Each row is followed by its class number.
[ -38   68   90    5   19  -20   21    2   13  106 -144   71   67  -89
  -63  -50  -45   78   12   56   62   10   -7  -21 -110   41  -65  -37
   28   81  -26   32 -142   18 -153   18   80   36   16  -60   20   -8
   53] : 7
[-193  110  -44  -26   17   29   56   22   -6   81    7  -50  -39   74
    8 -160   15   26   35   42   13 -166  -78  -36   48  -52  136    9
 -118 -177   38  -99  -62  -15  125   77 -102   32  120  -63   13    3
  -80] : 3
[-27  -7  38 -13  -5  22  12  -3  20 -11 -35  14  29 -11 -23  30  22  52
  10  47   6  -3  55  -3  15 -23  36 -25 -16  12  34 -19 -64 -12   0 -14
 -12  33 -58  -9  -9  17  -2] : 0
[-149   -1 -121  -68  290    4 -473 -149 -182  260  546 -693 -135  245
  462  -89 -439 -518  540 -568  177   83 -129  310 -468  461  189 -111
  547  112 -164   16  137  -41  104 -358  -73 -133  292  135  144  388
 -290] : 4
[   4   39  -63   15   70   74   26  -26  -36   -2   62    0  -52   51
    2   19  -89 -114  -61  -80   27   57   17   41  -26   17   14   16
   70  -45  -94   46  -78   92  109 -134  -43  102  -66   70   -7  140
  -91] : 8
[  21  123    9  -68  -88  -54   17   19   11  102   73 -174   19   -7
  -21  -31 -164   27  -40   62  -30  -72  -90  -88   75  -57   13  -15
  -84 -127  -95   41  -12   -4   -5   37  -27   -2   11  -29  -42  142
  -13] : 8
[-33 -36  62   9 114  61 -36  16 -61  -2 -33  -3   0  10  19 -19 -80  -8
  90  27 -64  61  11 -40  20 -14  -1   9  35  41  -6 -35  74  12   9  -8
 -29 -52  23 -19 -33  19   5] : 4
[-31 112  86  -1  26  56   8  10 -29 -45 -38   2 -47   9 -78  13  56  20
  60 116 -51  11   4  12  44 -64  24  26 -33  21 -15 -37  66   1  64  86
  -1 -36 -43 -16 -23   6  28] : 8
[  18  -16   21   70    5  -48   25  -40   17  -15   84   50    9   -3
  104  -12   -4  -58 -104  -86   41   97   82  -45  -16   57   12    8
   98  -41   31   63   -9   30   -2  -94  -22   45  -76   51  -28   65
  -77] : 1
[   9  -29  -23  -12   80   40   -1   28  -42   12  -42   66  -38  -57
   18  -61  -33   -7   45   10    9  -88   41   33  -58  -52   37  -12
   35  136   33   -9  -99   -4  -37  -28   34  101 -104   -5   12   20
  -43] : 7
[-103 -100   -6   38   87  -14   47   39   -3   91 -121   68   24 -100
   75  -33  -18   99   64   74  -42  -17   39   29  -56   67   45  -96
  -65    0  -30  -83  -22  -10  -61  -54   41   14   -6  -54  -43   81
  -44] : 6
[ -14  162   32  -88  -77  -64  -32    5   75    1  -11 -162   13   16
  -72   55   12  -12   52   57   60  -56  -27  -41   19 -145  -10   35
   37  -16    6   48   34  -63   38   87   47  -31   15   -5   37  -25
   34] : 0
[-116  -37   77   84    9   39   39   40  -71  -64  -88   92   51  -20
  -11   31  -45   52  -78   29  -52   35  -51  -53   28  -27    5   -6
  -36  -62   10  -20  -30  -11   99    6   15   36 -132  -90  -28   89
    5] : 8
[ -26  137    0  -41  133   82 -129  -53 -206    2   53 -224  -65   62
   38  -64 -210  -89   76   33  -53  -46  -52  105 -110 -121   24    0
  169   65  -44  -53  203   80    9  -48 -118   64   20   52  -41  -40
  -72] : 4
[   0   14  -30   23   46  -39   -8  -26  -41    8   62 -111   -3   15
   15    4   -5  -62  -97  -93   28    5   36   22   -8   37   54  -17
   71  -13   -5  -14  -38   10   34  -54  -18   21    2   47  -21   66
  -71] : 2
[ 180  165 -399  -78  336 -384  -52    2  190  175 -356 -189  388 -230
  206 -246 -105  -76  -71  189  114 -247  424 -480  463 -252  297 -225
   98 -169  118 -187 -435 -582 -216  427  -33  -11  576 -150  -23 -137
   41] : 7
[ -36    7  -16   10  -55  -45  -25  -21  -40  -39   25 -100  -69    5
    7  -47  -38  -48  -97  -24   36   31   20    3  -18   27  -24  -18
   80  -28  -39   -7   22   30   36  -26  -70   30  -30   33   -8   26
  -46] : 7
[ 215 -198 -145  -15 -128  115 -122    2  135 -106   81  181   19   46
   73   50  183  -37 -209 -148  114   18  127  -44  204 -123   11  -79
   58  -66   68   49  -79 -144  177   60  -29   27  -92  -62    0  -82
   50] : 7
[ -65  -12   40  -48  -12   26   79   11   17   24  -25   41   39   -3
   35   13 -108   83  -25  155  -63  -30   20   70  -28  -36  -13  -50
  -83   -2  -59  -41   31   53  -42  -91  -25   71  -86    3  -63   29
  -21] : 0
[ -61   69   82  -25   63   86   25  -16   25   41  -91   89  -20   43
  -66   36   65   78  -33  119   18   22   -1  105   51  -78  129   -3
 -115  -52    4  -64   67   54  140   48  -57  130  -89   10   56   -9
  -43] : 0
[ 120   -4  -18  -31    9  -12   23   24    0   35   54   12  -70   53
  -19  -23    3 -134  -27  -60   43  -10  151  -62   92  100   58   23
   68   27  -31   53 -133    4   -8  -92   -8   20  -36   29  -68   55
  -87] : 7
[ -78  -38   33  -25   35   11   78   42  -53   21  -39   43   74  -46
   -3  -17  -63   38  -42   89  -49  -39   -1   14   17   17   51  -41
  -99   -9  -55  -50  -33   47    9   -8  -16   42 -134  -31  -31  124
  -28] : 5
[-115  214   33   25  -21  -76  -11 -114  -78   47  -48 -101 -117  118
  -35  -18   20 -197    9 -144   33 -103  -45  134  -48   37   44   80
  -25 -144  -53   61  -52  119   25  -65  -71   37  118   87   47   10
 -109] : 6
[ -48  -23  102  149  -29  -76  -10   -8  -47  -22 -219  103   61  -71
  -63   41  138   79   17  -24   14   15  -98   -2  -38   41  -40   -6
  -83   -8   65    1 -194    5   18   85   50   18  -12 -128  105   12
   69] : 1
[-40   3  20 -54 -10  37  51   1  -8  25 -21  13  57  -7 -18  10 -64 -13
   9  56 -36 -42   2  28   3 -66  40 -20 -39 -27 -43  13 -24  47  17 -25
   9  37 -97  -4 -20  78 -46] : 3
[ -66   -9   15   41   79   25    2   22  -90   -5    1  -64   34   -3
  -17  -57  -57   64  139   74 -107   25   12  -73   -8   59  -10  -33
   11   69  -13 -109  -41  -21   50  -18  -28  -44   13  -38  -64   77
   12] : 3
[-77 -32   9  32  49  81 -39  23  18  -6 -55 130 -17  23  43 -42  28  -4
 -23  -2 -10  18  47 -11  54  83  25  -5  27 -67  -8 -22  99  -3  42 -28
 -59 -44 -51  -1 -63  53  12] : 5
[ -25   78    7  -14   14  -28  -52  -14  -10   34    7  -61  -14  110
   29  -12  -18 -103   62  -58   26  -46  -47   91  -96   46  -49  -76
   70   48  -24   23   11  -23   65  -56   -4   33   72    4    9  -42
  -74] : 1
[ 134   62 -187  -14  -55  -77  -55  -67    7  -32   11 -181 -108  -10
   63  -11   18  -49 -165 -104   45  -77   71  203   -2  -65  -84   16
   86   69   -9  -71   72   -1  -83  -34   38 -101   35    3  -57  -55
   64] : 4
[ 99  14 -16 -45 -30 -13  14   7  81  71 -30  21 -36 -21  32 -16  23  -7
 -76 -13  -8 -71  68  11  48 -70  37 -76 -13 -47 -33  54 -43 -84 -38 -82
  52  44 -75  -3 -71  47 -68] : 2
[-14  29  73 -12 106  65   6   7 -75   8 -10  72   6  57  -3 -65 -78 -26
  95  45 -48  56 -16 -14 -31  37  22  -3  32  71 -30 -43  27  59  33 -46
 -51  39  15  14 -21 -25  -9] : 1
[ -33  -56  -24  -43   10   63  -80    8  -90  -32   72  -79   74   65
   24   62 -123  -47  -67  -25   -9   15  -14   43   11  -24  -11  -55
   72  -23  -52   -2  116   56   87  -67 -107    7  -36   13  -39   -3
  -15] : 4
[  30 -168  -72   26  114  140  -26   46   98  -53 -217  112   23  -32
  -16  -12  223   89 -171   53    7   38   42   63  258  -16  170  -69
  -76 -172   42 -113  -35 -132   48  246  -50  120 -151  -79   41   39
  -20] : 2
[-118   18   10   18   11  -44  -41  -65  -12  -51   26 -114  -25   24
   27  -20  -24 -114 -106  -34   52   66   11   36  -63   57  -22  -32
   88 -163  -49   66    9    5   48   32  -93  -23   40   32   42   87
 -113] : 7
[  88   11  -27   17  110   94  -73  -32  -91   12   65  118  -20   34
   61  -14  -38  -13  -34 -146   42   50   40  -54   75  -25   97   31
   19   57   69   13  -15   -1   46  -64  -45   67   17  -14  -41    1
    6] : 6
[-264  152   25   62   74 -123   -4   57    5   79   97 -181 -145   38
  228 -286 -128  -15   97   93  -27  -83  -45  -45   14   70  -16  101
   93  -14    5  -73  276  -11 -109   67 -101 -126  204   66  -76   12
  -37] : 3
[  -2   78  -68    2  -12  -56  -48  -23   -6   11   31 -172  -11    9
  -44   11    6    0 -116  -39   27  -59  -30   16   28  -81  -17    8
   -7  -24  -11  -17   43   -1   51   59  -14   27   74   24    5   -1
  -23] : 6
[ -50  -55  -15   21   89   45  -39    7  -87  -24  -31 -112   37   13
   40  -16  -75  -29    3   44  -58   18    3   11   -5   37   13  -44
   40  -13  -51  -96   12   18   54    3  -60  -22   57   -4  -25   38
    5] : 4
[ -22   -2  -26 -118  165   75  -11   55  -45   84   -8 -119   -8  -22
  -25   11 -157  -35   24  101  -57 -105  -45   71   76  -86  168   -7
  -43   10  -95  -35  110   36  -33   65  -42  132  -80   68  -21  142
 -125] : 8
[  52  136   88  151 -144   42  158  -64  -30   87 -106    4  -60  128
  -32  -86   37   85  126 -133  -35   11  -59  -54  129  -46   42  179
 -106   80   24 -150    9   -5  114  -19  -15  -13  -22  -39    8    6
  200] : 3
[ 134   29    9 -150 -152  -48  177   -2  136   55 -167   73  103  -26
  -97  123   29  -20   49  169  -55 -283  160  188   49 -153   69  -57
 -323  107 -123  -30 -236  -49 -100  -97  191   15 -175  -94  -25   82
   10] : 6
[ -29  369  137  140  175  -94 -345 -341  -62 -269  289 -124 -220  252
 -105   12  899 -453 -633 -298  447  398  209  -14  -15  182   54   78
  355 -420  319   97   18  139  207  374 -187   76  327  251  127 -274
 -179] : 6
[-308   85    6    0   35 -102   67   -1   18  -71 -145   -8   22 -124
  -23  -48  104   26   -8   99   10  -41   46  -97   42  -32   99  -32
 -172 -173   85  -32  -67  -95   16  182   14  -75   23 -100   35   59
  -14] : 6
[  -2    0   -5   49   74   27  -22   24 -100  -16    5   34   -6  -21
   41  -43  -64   18   52  -36  -28   45  -20  -86   24  -24   30    5
   26   -2   25  -45  -22    2   98  -43  -17   14   44  -62  -29   -8
  -21] : 6
[-51   2  -6 -46  95 -27 -62  26 -52 -19 -43 -86  -8   3  38 -17 -44 -72
  57  24 -10 -56  -3  14 -33 -36  37 -28  54  24 -36 -24  28 -46   5 -23
  11   6  24 -24 -16   0 -41] : 4
[ -57  111   31  -86   67   33   11  -25  -23   49   29  -91    0   25
   -2  -36 -122  -20   18   86  -18  -58   -6   86  -58  -55   51    8
   27   55  -82   30   63   35  -79  -31  -23   50   24   66  -32   40
  -71] : 3
[ 17  -2 -31  52 130  -9  -9   2 -45  37  16  20 -60   3  31 -70  59  -7
  62 -44 -25  46  30 -19   6  57   3 -24  49   0  44 -55 -32  -2   1  -3
 -26 -20  85  -6 -19 -26 -47] : 2
[-113    7   -8  -56   72   56   -4   -8  -27  -27  -30  -65   55   39
    6   21  -85   -6   24   86  -15  -54   14   75  -39  -25   83  -57
  -33  -24  -29  -55    4    9   27    3  -34   42   -9  -25  -22   74
  -86] : 6
[ -29   33  -62  -60 -143  -64   30  -29   61   14   78  -79   15   58
   32   30  -73  -64 -105  -24   39  -12   55   39  -58   77  -20  -96
   70  -33  -95   63   67   44   37  -94  -26    8  -24   64  -66   26
  -78] : 5
[-111   27   22   -2 -150  -20   93  -26  -13   33  -12  -34   16  -41
  -72   17  -43  -64   25  101   19  -55  -53   76 -118   33  -64  -27
 -110  -67  -85   45 -145  159    5    1   26    9  -47  -25   62   65
  -61] : 3
[ -76  -52   -9    2   18  -27    0    3  -58  -30   37  -17    0  -23
   41  -44  -59  -21 -105  -17   16   -6    7   25  -30   55   22  -42
   15  -46  -61  -17  -36   15   37  -63  -64   59  -73    2  -26   82
  -77] : 7
[-95   5  16  24 174  65 -39  19 -98   5 -42  40  32  34  38 -31 -79 -23
 110 -13 -60 -32 -32   6   0 -23  60   5 -21  -3 -13 -60  10  -6  77 -29
 -27  12  62 -65 -22  38 -36] : 6
[  93  -74    4  109    7   85  -51  -19  -66  -49  -64   -7  -47    9
  -72   10   32  -59  -19 -158  -15    7    8  -77   84  -41   18   59
   60  -47   33   15  -75    7   82   -1    5   -3  -40  -61  -53   70
  -51] : 6
[  72   60    3   10  -68 -167   17   26 -111   35   55  -97  -79 -121
   49 -112   10  126   16   28   -1  -14  -36 -157  171 -123   95   21
  -71   -8   61 -124  -61  -89   48   50  -31   40  -82  -58  -38  -15
    5] : 5
[ 12  17  24 -47  47  54   5   0 -36 -20  23   5 -13   6 -11   4   8 -57
  45  72 -13 -44   6  36  -5 -52  91 -24 -57  44 -13  23 -57  19  -7  38
   8  99 -81 -17  14  25 -51] : 2
[-143   42   45   33  -72  -64  -39  -29   37   49  -14 -175  -78   23
 -106   -3   32    2 -157   83   11  -78  -14   82   20  130   22   19
  -54  -84  -47   -8   94   65 -127  112  -52   28  -63   84  -26   97
  -49] : 8
[-68 -31  51 -12  36  14  12  10 -21  14 -40  36  77  40 -21  23 -79 -10
  98  38 -58  29  52 -15   5  71  -9 -43   9  -5 -40 -61 -20  -8  31 -88
 -46 -79  14  -2 -34  37 -26] : 1
[-148   25  104   69  -30   54  102   17  -91  -17  -61  -42   18  -16
  -76   95 -126  111  262  -16  -83   63 -179  -22 -110 -168 -149  114
  -28  122  -60  -47  -53   62  120  -95   37   -3   39   -4  104  -40
   53] : 4
[-120   76   24  -13   49   35  -26   -9  -19  -11  -56   -1  -63  -46
  -42  -30  -21   36   64   80   -4  -35   11   -3  -83  -68    5   -5
   11  -16   34  -15    1   31   14  -38  -13    9  -10  -21  -16    5
  -30] : 0
[-212  -62   88  -46 -211  -59   72   18   87   41   20   37  130 -101
    4  140 -121   90  -51  136   28  -36   64  134  -54   93  -68 -105
 -107   43  -95   22    7   84  -96 -146   20  -22 -224   52  -42   99
  -49] : 5
[  68 -103  -39    8  165   58  -29   23   79  -66   -4   -1  -33 -121
   85 -121   36   36  -65   18  -39   80   97 -107  119  -90   33   57
   86   49   89  -22   58  -37 -165  114   16   10   -8   31  -48    4
   61] : 4
[-87 -63  11  25  54  60 -32   3 -70 -55 -32 -72  47 -21  -9 -15 -83  47
  91 -12 -74  43 -35   4 -37  13 -33 -26  67  22 -31 -76   0  -6  56   4
 -53 -49  -3 -22  -5  65  30] : 7
[-117  -85   70  -51  -35  121    8    2   82 -191 -100   23   82   99
  -60   77   85   75   62  111  -65  -75   42  174    6 -127   31   14
  -43   92  -56 -167   44  -69   73  -33   38  -44 -210  -90  -61   64
   99] : 5
[ -64  -85    3   10  207  102   30  -36 -153 -101   57 -147   -6  186
   44   -4  -37 -107  250 -215  -27    7  -95  134  -51   83  175  140
   77  148   -6 -130 -186  -34  125  -42  -38   28   27   34   78  117
   10] : 0
[  62   17 -104  -95 -374 -246  156  136  102  191  -96   82   53 -214
  147 -133 -269  -63  -48   43  105 -180    7 -116  201  -35  143  -99
  -82 -228 -147   82   35  185  100   28   84  -73 -417 -162 -132  178
  -41] : 4
[ -99  -55   71  -45   44   60   -7    7   87  -66  -27   86   58   22
   46   48  -20  -48   70   51  -41  -21  101    0   92  -46  111  -11
  -43  -94    5   27    1  -63   81  -50   -4  -52 -137  -39  -65  127
  -32] : 0
[-133 -111  116  -38 -124  112   36   51  -70   28  -66   13  156   47
  -86   43 -170   94  431   82 -174   -7  -45   41 -115  105 -104  -97
  -47  174  -64 -150   12   88   22 -134   -2 -125 -133  -32   -8   33
  132] : 6
[ -23  -37  -17   91  -32  -75   30    1  -43   22   24  -75  -56  -76
   45  -44   16   15   29 -120   14  -46   -3  -10  -21   21  -18   42
   47   24   52  -24  -54   18  -27  -11   14  -46  -13  -29  -23   57
  -39] : 7
[-15 -44  42  54  54  57 -40   1 -35 -44 -21  64 -18  -6  60 -26 -24   5
 101 -88   8 117  -1 -79  61 -51  32  24 108   8  27 -24 -48 -21  87 -39
 -42   1  48 -46  10  -5 -28] : 5
[ -46  -93    2   53    6   24  -47   24  -52 -100    0 -111   71  -11
  -45  -14  -94   25   97  -30  -71   49  -27 -122   42  -36  -54   12
   95   52   13  -86  -25  -40  114   49  -50  -78   56  -29    2    0
   62] : 7
[-204  236 -130  -65  139 -133  152  -62    3  116 -136 -193  -92 -238
 -110  -16   77  416 -555   44 -111 -103 -142  356   28 -117  -35   64
 -202 -212  -61 -119  197  -66 -205   23   17  138 -244  255  -79  142
  -57] : 3
[  56   37  -59   66  220   -4  -78  -14 -126  -46   83  -50  -12   20
  113 -171  -82  -64    5 -121    1   75   92  -62 -104    0  -26   17
  324  205   79  -84  -47   -2  -63 -135  -17   65   55   32  -60  -42
    7] : 1
[ -5 -37  30 -22  32   1  32  10   5  21 -33  17  60 -13  -9  18 -23   0
 -32  76 -36 -34  23 -12  43 -14  28  -4 -56 -58  -4 -11 -36 -10 -68  38
  -1 -13  -4 -30 -30  40 -44] : 1
[ -24   59   10  -68  -95   13   61    6  -41   51   13  -12   25  -40
  -53   42 -145   -2   14   63  -27  -81   -8  -19   16  -53   51  -25
  -82  -29  -67   14  -39   82   -2  -44  -19   38 -107   17  -31   86
  -41] : 8
[ -54  -47  -18  -32  -27  -38   19   24   15   -3    7  -84    1  -20
  -20   -7  -46  -52   -8   77   -2  -43    6   19  -20    3  -10   -8
  -28  -29 -101  -24  -18   15   10  -26   -1  -22  -73    4   -6  110
  -33] : 1
[-112  -83   99   36    4  153  -70  -66   27  -47   30  158  -17   30
 -108   36   69   87  175  -55 -131   22   39   46   69  -45  -21  110
  -51  -14   72  -44  138   68  -75 -123  -82  -72 -131   20  -72  -26
   54] : 3
[ -12   52  -52   -6 -136  -41  -13  -54   38   58  -16  -79    0   10
   42   34  -47  -66  -70  -76   53  -27  -25   43  -47    0  -18  -88
   58 -206  -60  101   -1  -30   68  -66  -26  -57  136  -20   -1   -3
 -129] : 3
[-39  -6 -27  12  18 -23  -2  -9  -7   3   2 -48  33  49  17   5 -30 -31
 -33 -52 -11  -5  19  28  13  48  -8 -15  21 -31 -22 -28  31  14  18 -41
 -33  -6  46  35 -26  14 -33] : 6
[ -37  -59   52  -67  -41   17   47  -39   10  -10  -52 -177   57  -35
  -91   64  -93   24   83   -1  -99  -90    4   37   24 -138   34   54
  -99   -8  -91  -32  -55   -5 -103  -68    7  -23 -179    0  -19  214
   12] : 4
[-18  93  46  57   7  40  -6  32 -36  47 -17  86 -39   8 -11 -57 -16  15
  74 -46 -35  24 -71 -85  63   7 -56  20 -31  -3   7   6   9 -18  63  23
 -11 -37  77 -43  -3 -42  67] : 8
[-64  -6 -29  10  39  13 -21   8 -13  10  26 -27   8   2  88 -36 -61 -15
   3 -57  22  16 -19  43  -5  36  55 -56  51 -30 -36 -26 -10 -21  56 -62
 -39  41 -26   0  -6  48 -53] : 2
[ -50  100  104  -89 -135    2   47    0   40  122  -45   19   61  -17
  -20  -40 -165  -10  109  144  -10  -54    0   36  -16   52  -14  -64
  -85  -10  -82   54  -11   81 -131  -57  -17    8  -71   -8   -5   45
  -29] : 3
[  4  -5  -3  19  -3 -30 -14 -25  -8 -30  33 -86  31  35  -4  16  31 -15
 -55 -64  -4   9  17   4 -19   7 -29 -25  60 -24   0 -32 -38  -5  82 -45
 -18 -19  22  22 -28  23   0] : 0
[-55 -43  52 -10  55  17  21  20 -26 -19 -37  84  78  -1 -18  11 -11  10
  17  48 -34 -28  62   9  26  18  47 -11 -41  23   5 -44 -89   9  -5 -27
 -29  42 -64 -27   3  28 -17] : 7
[ -29   79   39  -27   56   -6   84   43   31   55  -76   99  -38  -28
  -34  -20   80   23  -62  172   66   -8  112  -20   99   25  119  -14
 -109   -6   17  -14 -122  -20   -5   65   18   92  -69  -49   -1   24
  -90] : 5
